After every row comes roughly how far along a hidden order it lies, from 0 to 9.
-.01 .24 -.18 .14 .03 .02 .08 .22 .05 .03 -.05 -.15 .06 -.02 -.05 .07
 -.14 .18 -.08 -.17 .05 .08 -.05 -> 0
-.22 -.28 .15 -.19 .00 .03 .04 -.04 -.10 -.22 .01 .09 .07 -.08 .05 .00
 .07 -.13 .03 -.10 -.07 -.04 .08 -> 9
.00 -.03 .00 .31 -.01 -.21 -.05 .17 .03 -.13 -.04 -.03 .07 -.25 -.03
 -.08 .02 .11 -.13 -.11 .04 .06 .05 -> 0
-.06 -.04 .04 -.02 -.04 -.05 .11 .39 -.14 -.04 -.05 -.04 .24 -.06 .05
 -.04 .04 .02 -.21 -.13 -.12 -.01 .05 -> 9
-.06 .18 -.03 -.16 .14 .21 -.04 -.23 .15 -.08 .00 .16 -.09 .27 -.05 -.03
 .13 -.10 .18 .44 .09 -.01 -.18 -> 7
-.02 -.07 .06 .01 -.03 -.18 .00 .34 -.06 .00 .01 .03 .06 .02 .02 -.11
 .08 -.05 -.15 -.01 -.07 -.01 .05 -> 9
-.15 -.67 .21 .40 -.02 -.70 -.02 .61 -.17 -.22 .05 .23 -.05 -.38 .03
 -.32 .08 -.22 -.02 -.08 -.11 .09 -.16 -> 6
-.15 .14 -.20 -.10 .10 .05 .15 .16 -.07 -.09 -.11 .06 .21 .20 -.02 .04
 .05 .02 -.01 .21 .05 .02 -.05 -> 5
-.08 -.63 .00 .17 .03 -.34 -.01 .44 -.10 .01 .05 .15 -.11 .01 .04 -.17
 -.02 -.18 .09 .03 -.07 .05 -.15 -> 3
.03 -.99 .19 .05 -.15 -.37 .00 .71 -.29 .16 -.03 .14 .12 -.11 .07 -.20
 .03 -.08 .00 -.11 -.22 .01 .09 -> 2
.16 -.07 .05 .08 -.10 -.01 .06 .55 -.17 .02 .00 -.05 -.07 -.13 .09 -.09
 .06 .01 .03 -.04 -.11 -.01 .15 -> 2
-.09 -.42 .02 .10 .04 -.34 .20 .70 -.24 .05 .00 .14 .02 .02 -.02 -.22
 -.03 -.10 -.02 .02 -.08 .08 -.23 -> 9
.20 -.49 .30 .42 -.12 -.90 .04 .07 -.29 -.31 .11 -.31 -.14 -.52 .13 -.02
 -.18 -.09 -.14 .00 -.14 .02 -.03 -> 2
-.18 .07 .02 .19 -.02 -.21 .11 .35 -.16 -.15 -.14 .02 .36 -.22 -.03 -.11
 .17 -.03 -.09 .08 -.04 .08 -.02 -> 4
-.05 -.34 .22 -.03 -.18 -.04 .04 .44 -.17 .05 -.01 -.05 .14 -.30 .08
 -.08 -.01 -.06 -.07 -.36 -.21 -.05 .28 -> 6
-.04 -.19 .14 -.23 -.04 .08 .02 .20 -.08 .03 .03 .08 -.07 .05 .06 -.02
 .02 -.14 .08 -.01 -.13 -.08 .16 -> 9
.03 .00 .10 .12 -.10 .07 .04 .68 -.12 .03 -.03 .01 .05 -.17 .05 -.18 .14
 -.01 -.04 -.07 -.13 -.01 .14 -> 5
.17 -.22 .03 .12 -.07 -.12 .10 .04 -.23 -.07 -.01 -.06 .05 -.17 .10 .09
 -.09 .05 -.05 -.19 -.13 .03 .18 -> 0
.22 -.26 .12 .21 -.10 -.52 .08 .10 -.27 -.06 .03 -.07 .02 -.15 .09 .04
 -.07 -.09 -.04 .02 -.15 .04 .12 -> 2
.08 .15 -.10 .03 .01 -.24 .15 .08 -.10 .08 .00 -.04 .06 .21 -.02 .09
 -.07 -.04 -.01 .06 -.03 .08 -.03 -> 5
.16 -.29 .15 .09 -.11 -.21 .06 -.06 -.13 .05 .00 -.05 .18 -.16 .02 .09
 .00 -.06 -.04 -.04 -.15 .07 .04 -> 4
-.01 -.21 .08 .13 -.10 -.04 .00 .11 -.07 -.02 .00 -.11 .06 -.30 .05 .04
 -.13 .11 -.14 -.43 -.09 -.02 .20 -> 3
-.19 -.68 -.18 .09 -.02 -.52 .16 .99 -.25 .07 -.04 .15 -.02 .21 .00 -.22
 -.03 -.14 .09 -.08 -.04 .09 -.04 -> 0
